Below is a small trained network, with its code and all its weights. Each question gives an input and a class and asks what happens when units are switched off, that is, made to give their printed mean instead of their output.

import numpy as np


def w(rows, s, z=0):
    codes = np.array(rows[::2]) - 128.0
    scale = np.full(codes.shape[1], s)
    scale[-1] = z or s
    return codes * scale


def norm(h):
    return h / np.sqrt((h * h).mean(-1, keepdims=True) + 1e-5)


def f(y):
    return y / 2 * (1 + np.tanh(0.7978845608 * (y + 0.044715 * y**3)))


def log_softmax(a):
    a = a - a.max(-1, keepdims=True)
    return a - np.log(np.exp(a).sum(-1, keepdims=True))


def net(x, mask):
    res = np.array(x, float).reshape(1, 4) / 4 @ E
    u = 0
    for l in range(3):
        y = f(norm(res) @ A[l][:, :-1].T + A[l][:, -1])
        res = res + np.where(mask[u : u + 12], y, B[l][:, -1]) @ B[l][:, :-1]
        u += 12
    return log_softmax(norm(res)[-1] @ U[:, :-1].T + U[:, -1])


A, B = {}, {}
E = w([
[118,74,76,114],'x0',
[40,68,184,183],'x1',
[17,203,66,101],'x2',
[104,92,177,2],'x3',
],0.0079)
A[0] = w([
[109,151,105,190,104],'L0N0',
[136,23,4,114,100],'L0N1',
[140,221,219,137,25],'L0N2',
[95,22,51,119,105],'L0N3',
[188,119,146,156,179],'L0N4',
[128,164,123,33,253],'L0N5',
[136,182,186,126,51],'L0N6',
[55,105,174,135,149],'L0N7',
[105,162,171,132,65],'L0N8',
[121,219,221,150,139],'L0N9',
[125,90,179,86,138],'L0N10',
[104,54,50,113,53],'L0N11',
],0.012,0.004)
B[0] = w([
[110,99,99,122,163],'L0N0',
[161,237,248,126,196],'L0N1',
[163,199,220,114,154],'L0N2',
[125,154,199,123,182],'L0N3',
[102,107,108,92,200],'L0N4',
[105,86,99,68,253],'L0N5',
[143,171,184,121,132],'L0N6',
[94,95,122,134,171],'L0N7',
[128,131,146,136,123],'L0N8',
[127,135,176,104,179],'L0N9',
[105,80,91,109,182],'L0N10',
[138,167,187,114,151],'L0N11',
],0.011,0.0062)
A[1] = w([
[172,190,67,212,205],'L1N0',
[140,196,83,228,209],'L1N1',
[48,190,96,124,2],'L1N2',
[149,159,123,229,196],'L1N3',
[101,201,42,97,124],'L1N4',
[234,84,127,108,127],'L1N5',
[115,195,187,112,6],'L1N6',
[49,137,145,149,96],'L1N7',
[164,192,92,183,108],'L1N8',
[112,179,84,101,30],'L1N9',
[95,161,125,245,246],'L1N10',
[105,123,128,105,53],'L1N11',
],0.011,0.0032)
B[1] = w([
[113,77,108,65,229],'L1N0',
[135,126,137,7,239],'L1N1',
[113,182,147,122,165],'L1N2',
[138,73,181,60,217],'L1N3',
[132,184,119,180,219],'L1N4',
[132,144,112,226,232],'L1N5',
[167,144,182,108,180],'L1N6',
[119,139,125,200,171],'L1N7',
[107,113,120,88,176],'L1N8',
[126,136,120,185,144],'L1N9',
[75,95,129,91,255],'L1N10',
[118,124,119,120,126],'L1N11',
],0.011,0.0037)
A[2] = w([
[148,174,230,108,74],'L2N0',
[211,45,211,91,140],'L2N1',
[39,190,100,101,112],'L2N2',
[209,197,45,53,133],'L2N3',
[117,95,115,13,13],'L2N4',
[171,36,151,114,52],'L2N5',
[202,216,43,123,124],'L2N6',
[102,185,88,57,122],'L2N7',
[2,175,96,69,245],'L2N8',
[254,155,63,72,132],'L2N9',
[53,92,131,223,2],'L2N10',
[213,11,116,183,190],'L2N11',
],0.0096,0.0028)
B[2] = w([
[188,149,170,107,184],'L2N0',
[159,183,71,125,242],'L2N1',
[180,180,72,142,178],'L2N2',
[62,73,254,184,201],'L2N3',
[136,92,81,110,210],'L2N4',
[125,148,103,131,172],'L2N5',
[46,77,150,132,161],'L2N6',
[134,104,100,172,190],'L2N7',
[227,135,117,151,254],'L2N8',
[62,126,147,142,187],'L2N9',
[89,103,167,130,140],'L2N10',
[137,212,85,161,194],'L2N11',
],0.013,0.0071)
U = w([
[165,72,61,2,155],'0',
[210,209,234,94,153],'1',
[198,221,38,253,146],'2',
[30,59,192,181,141],'3',
[204,120,136,148,146],'4',
[165,122,146,161,5],'5',
],0.015,0.014)

Each question gives the input, the list of numbers given to net, and the class t.
The units are the neurons (one row each of A and B). Each row of codes is followed by its name. A weight is (code - 128) times the scale printed after its matrix; where a second scale follows, it is the last column's (A, B and U).
mask holds one flag per neuron, layer by layer. A switched-off neuron (its flag False) gives its mean, the last column of its row in B, instead of its output. The means were averaged over made-up inputs and are rounded, as every weight is.
A unit's drop is (log p(t) with every unit on - log p(t) with that unit switched off) / (log p(t) with every unit on - log p(t) with every unit switched off).
The circuit of an input: a set's keep is (log p(t) with only the set's units on - log p(t) with every unit switched off) / (log p(t) with every unit on - log p(t) with every unit switched off). Starting from the 12 units with the biggest drops (on a tie, the unit counted first), units are removed one at a time, each time the one whose removal leaves the highest keep (on an exact tie, the one counted first), for as long as the keep stays at least 0.8.
units of the circuit, in order: the units of the circuit, biggest drop first
most important unit: the unit with the biggest drop
top k neurons: the k neurons with the biggest drops, biggest first
top k neurons in layer l: the k neurons of layer l with the biggest drops, biggest first
input [-7,-7,-3,-7], class 0: top 2 neurons in layer 0 => [L0N5; L0N1]
input [-5,0,6,-8], class 0: most important unit => L1N1
input [-7,3,-8,3], class 2: top 2 neurons in layer 2 => [L2N1; L2N11]
input [5,-6,-5,-3], class 3: units of the circuit, in order => [L2N3; L2N9]
input [-2,5,6,3], class 2: top 3 neurons => [L2N8; L2N2; L2N3]
input [7,0,-6,5], class 1: top 2 neurons => [L0N1; L0N3]
input [3,-7,7,1], class 2: top 2 neurons => [L2N2; L2N8]
input [7,-7,-4,3], class 1: top 2 neurons => [L0N1; L2N0]
input [7,1,-7,5], class 1: top 4 neurons => [L0N1; L0N3; L0N11; L2N0]
input [-3,-4,-3,3], class 3: top 3 neurons => [L2N3; L1N3; L1N10]
input [3,-3,-4,-4], class 0: top 4 neurons => [L0N5; L1N1; L1N3; L1N0]
input [7,2,-7,-5], class 1: top 2 neurons => [L0N1; L0N5]
input [-3,-6,0,5], class 3: top 2 neurons => [L2N3; L1N10]
input [5,7,-7,-1], class 2: units of the circuit, in order => [L2N11; L2N1]
input [6,-5,-5,-7], class 0: top 4 neurons => [L0N5; L1N3; L1N0; L1N1]
input [-3,-7,-6,-1], class 3: most important unit => L2N6
input [4,2,-8,7], class 2: top 2 neurons => [L2N11; L1N5]
input [-6,-8,4,4], class 3: top 3 neurons => [L2N3; L0N1; L2N6]
input [1,-8,-3,7], class 3: top 2 neurons in layer 2 => [L2N3; L2N9]
input [5,-8,5,-3], class 3: units of the circuit, in order => [L2N3]
input [-6,0,5,-3], class 1: top 2 neurons in layer 0 => [L0N2; L0N9]
input [6,6,7,-1], class 2: top 2 neurons => [L2N2; L2N8]
input [4,0,-6,-2], class 2: top 2 neurons in layer 0 => [L0N2; L0N4]
input [2,-8,-6,-1], class 3: top 2 neurons in layer 2 => [L2N6; L2N3]
input [0,-1,4,3], class 2: top 2 neurons in layer 2 => [L2N8; L2N2]
input [7,-5,3,-6], class 1: top 2 neurons in layer 0 => [L0N1; L0N11]
input [-5,-7,-3,-1], class 3: most important unit => L0N1
